[[121 132 127 137]
 [123 119 138 153]] out 123

[[124 118 106 145 111]
 [115 129 136 128 125]
 [120 139 146 139 113]] out 113

[151 124 138 129 108] out 129

[[122 130 123 121]
 [124 124 127 143]
 [123 131 120 104]] out 121

[[131 113 143 118 132 154]
 [151 136 120 129 132 112]] out 118

[126 133 107 120 143 140] out 126
---
array([128, 109, 150, 131, 131]) ==> 150
array([158, 150, 116, 123, 121]) ==> 116
array([109, 126, 107, 119, 115]) ==> 107
array([153, 120, 141, 117, 125]) ==> 141
array([134,  99, 112, 121, 128]) ==> 112
array([138, 114, 121, 106, 150]) ==> 121
array([139, 105, 120, 138, 158]) ==> 120
array([135, 144, 140,  99, 103]) ==> 140
array([106, 103, 105, 137, 107]) ==> 105
---
[103 130 109 115 118]
103
[115 120 124 106]
115
[110 148 101 140 140 113]
110
[142 144 121 139 149 144]
142
[148 125 105 118 150 148 130]
148
[109 123 109 117 107]
109
---
[[137 123 120 122 125 135 126]
 [140 125 124 125 130 143 131]
 [104 122 127 120 117 100 114]] out 100

[[146 132 129 128 128 128 125]
 [109 126 125 128 128 128 132]
 [151 136 133 128 128 128 118]] out 128

[[133 111 106 126 135 140]
 [144 107 130 134 122 136]
 [132 114 102 123 137 139]] out 137

[[115 142 146 136 141 133]
 [122 134 134 137 126 134]
 [108 142 132 152 129 129]] out 129

[[129 152 142 136 139 108]
 [129 144 139 135 134 123]
 [129 136 132 129 133 109]] out 133

[[127 129 107 125 128 125]
 [127 129 107 125 125 125]
 [130 128 150 126 133 128]] out 133
---
Input:
[[116 100 129 127 105 146 123]
 [141 124 125 128 111 123 128]]
Output: 123

Input:
[[125 128 131 120 133]
 [151  99 134 129 122]]
Output: 133

Input:
[[134 125 128 109 120 150 126]
 [119 126 145 116 108 123 128]]
Output: 126

Input:
[[132 134 113 135 153 118 117]
 [141 134 106 142 127 113 116]]
Output: 117

Input:
[[117 156 140 105 101]
 [124 137 153 106 107]]
Output: 101

Input:
[[125 155 139 132 118 124 102]
 [108 137 110 135 118 100 132]]
Output: 102

Input:
[[130 139 144 117 114]
 [124 136 128 151 117]]
Output: 114
---
array([[110, 140, 118, 115],
       [117, 131, 121, 134],
       [129, 129, 157, 137]]) Out: 117

array([113, 116, 114, 149, 136]) Out: 116

array([132, 106, 147, 117, 113, 139, 133]) Out: 117

array([105, 135, 119, 149, 148]) Out: 135

array([104, 124, 135, 122, 121, 143]) Out: 122

array([[120, 133, 127, 149, 115],
       [146, 138, 127, 142, 108],
       [123, 117, 105, 106, 129]]) Out: 108

array([135, 128, 133, 155, 130, 129, 135]) Out: 130

array([101, 147, 140, 125]) Out: 140
---
[[128 138 156 136 126 132 125]
 [119 119 140 114 133 112 134]]: 112

[[141 124 124 119 158 141 135]
 [123 148 117 129 128 139 125]
 [125 127 121 123 123 123 154]]: 139

[[116 142 130 122 143 115 133]
 [119 145 101 126 121 112 140]]: 112

[[130 132 117 138 127 123]
 [136 132 129 123 133 130]
 [134 127 132 109 152 111]]: 133

[[154 133 135 142]
 [117 120 112 121]]: 112

[[113 121 107 124 116 133]
 [137 106 135 127 141 139]]: 141
---
[[109 101 101 107 132 109 135]
 [139 109 121 142 120 103 130]
 [113 124 120 115 125 128 118]] yields 125

[[153 126 128 121 132 133 129]
 [133 125 129 122 117 126 133]
 [119 126 136 144 122 128 131]] yields 122

[[124 130 107 129 113]
 [126 126 122 128 112]
 [143 155 152 133 126]] yields 152

[[144 156 148 105 112]
 [126 105 132 144 156]
 [148 121 156 120 141]] yields 156

[[114 132 131 124 128 135 122]
 [131 128 133 127 129 123 151]
 [127 125 131 129 127 129 121]] yields 127

[[128 112 113 139]
 [109 137 138 122]
 [150 150 107 127]] yields 150
---
[104, 132, 109, 118, 151, 128, 115] 132
[142, 101, 122, 127, 136, 116] 101
[106, 115, 135, 154] 115
[143, 132, 115, 129, 151, 117] 132
[127, 109, 111, 106, 128, 133] 109
[114, 140, 120, 128, 99] 140
---
Q: [138 106 116 102 101 153]
A: 116

Q:
[[127 134 119 126]
 [154 129 116 141]]
A: 154

Q: [123 134 122 129 125 105 131]
A: 129

Q: [135 138 146 110 127  99 143]
A: 110

Q: [155 133 142 140 133]
A: 133

Q:
[[146 122  99 126 131 137 130]
 [144 118 103 126 112 128 133]
 [133 123 118 125 122 123 132]]
A: 125

Q: [151 139 138 124]
A: 151

Q: [128 126 149 134 129 134]
A: 149

Q:
[[151 137 150 111 128]
 [148 138 138 112 146]
 [115 143 104 124 148]]
A: 143
---
Q:
array([[135, 125, 127, 127],
       [141, 151, 130, 125],
       [126, 123, 127, 122]])
A: 151

Q:
array([[107, 105, 141, 138, 122, 125, 138],
       [121, 121, 132, 131, 126, 128, 131]])
A: 105

Q:
array([[131, 130, 135, 127],
       [136, 151, 136, 128],
       [136, 134, 135, 130]])
A: 151

Q:
array([[123, 143, 109, 134],
       [136, 118, 140, 117],
       [123, 126, 125, 150]])
A: 118

Q:
array([[130, 143, 129, 149],
       [120, 118, 144, 146]])
A: 143

Q:
array([[147, 127, 147, 136, 132, 135],
       [110, 124, 126, 122, 136, 150],
       [130, 111, 142, 141, 144, 132]])
A: 124

Q:
array([[136, 143, 124, 128, 118],
       [124, 114, 106, 126, 104],
       [114, 130, 121, 122, 141]])
A: 114
---
array([129, 132, 128, 105])
128

array([[144, 117, 136, 143, 111],
       [130, 118, 131, 154, 127],
       [126, 126, 122, 115, 140]])
136

array([[153, 102, 135, 144, 130, 151],
       [151, 108, 139, 104, 111, 141],
       [109, 145, 141, 131, 130, 152]])
135

array([[134, 111, 122, 149],
       [127, 110, 129, 150],
       [111, 135, 147, 116]])
122

array([[129, 138, 151, 152, 123],
       [138, 136, 145, 131, 129]])
151

array([144, 100, 155, 105, 153, 151, 138])
155

array([[141, 122, 148, 116],
       [131, 122, 153, 147]])
148

array([131, 120, 146, 133, 156])
146

array([148, 156,  99, 151])
99

array([129, 150, 146, 118])
146
---
145,114,135,106,132,147,110 Out: 106

130,102,123,122,126,128 Out: 122

106,104,128,113,150
103,107,152,102,150
Out: 113

133,127,152,132
133,124,144,129
133,127,144,129
Out: 132

123,117,148,116
146,110,146,110
149,104,152,106
Out: 116

110,129,134,124,144,108,127
145,136,105,107,136,146,107
118,140,119,127,123,108,115
Out: 124

143,103,122,130,116
132,120,108,134,142
Out: 130

129,106,141,122,134,128
141,112,120,136,115,128
114,129,133,130,109,139
Out: 122
---
[135, 155, 147, 146, 148, 156] ⇒ 147
[132, 103, 113, 131] ⇒ 132
[[114, 142, 143, 140, 105, 132], [116, 143, 149, 146, 111, 132]] ⇒ 149
[[150, 135, 136, 135, 125, 125], [154, 132, 137, 132, 127, 124], [129, 129, 108, 123, 120, 128]] ⇒ 108
[[126, 128, 129, 123, 134, 129, 128], [130, 128, 129, 127, 149, 152, 128], [130, 128, 125, 133, 132, 100, 128]] ⇒ 133
[[128, 117, 127, 116], [122, 105, 129, 121]] ⇒ 122
---
[[125 100 113 130]
 [128 115 129 104]
 [132 139 146 136]] Out: 128

[116 128 129 111 107 117 128] Out: 107

[[157 129 129 100 125  99 106]
 [151 157 119 138 114 109 128]] Out: 125

[126 119 122 108 147 102 123] Out: 147

[121 118 131 151 125 100 120] Out: 125

[135 111 127 117 102 100 112] Out: 102
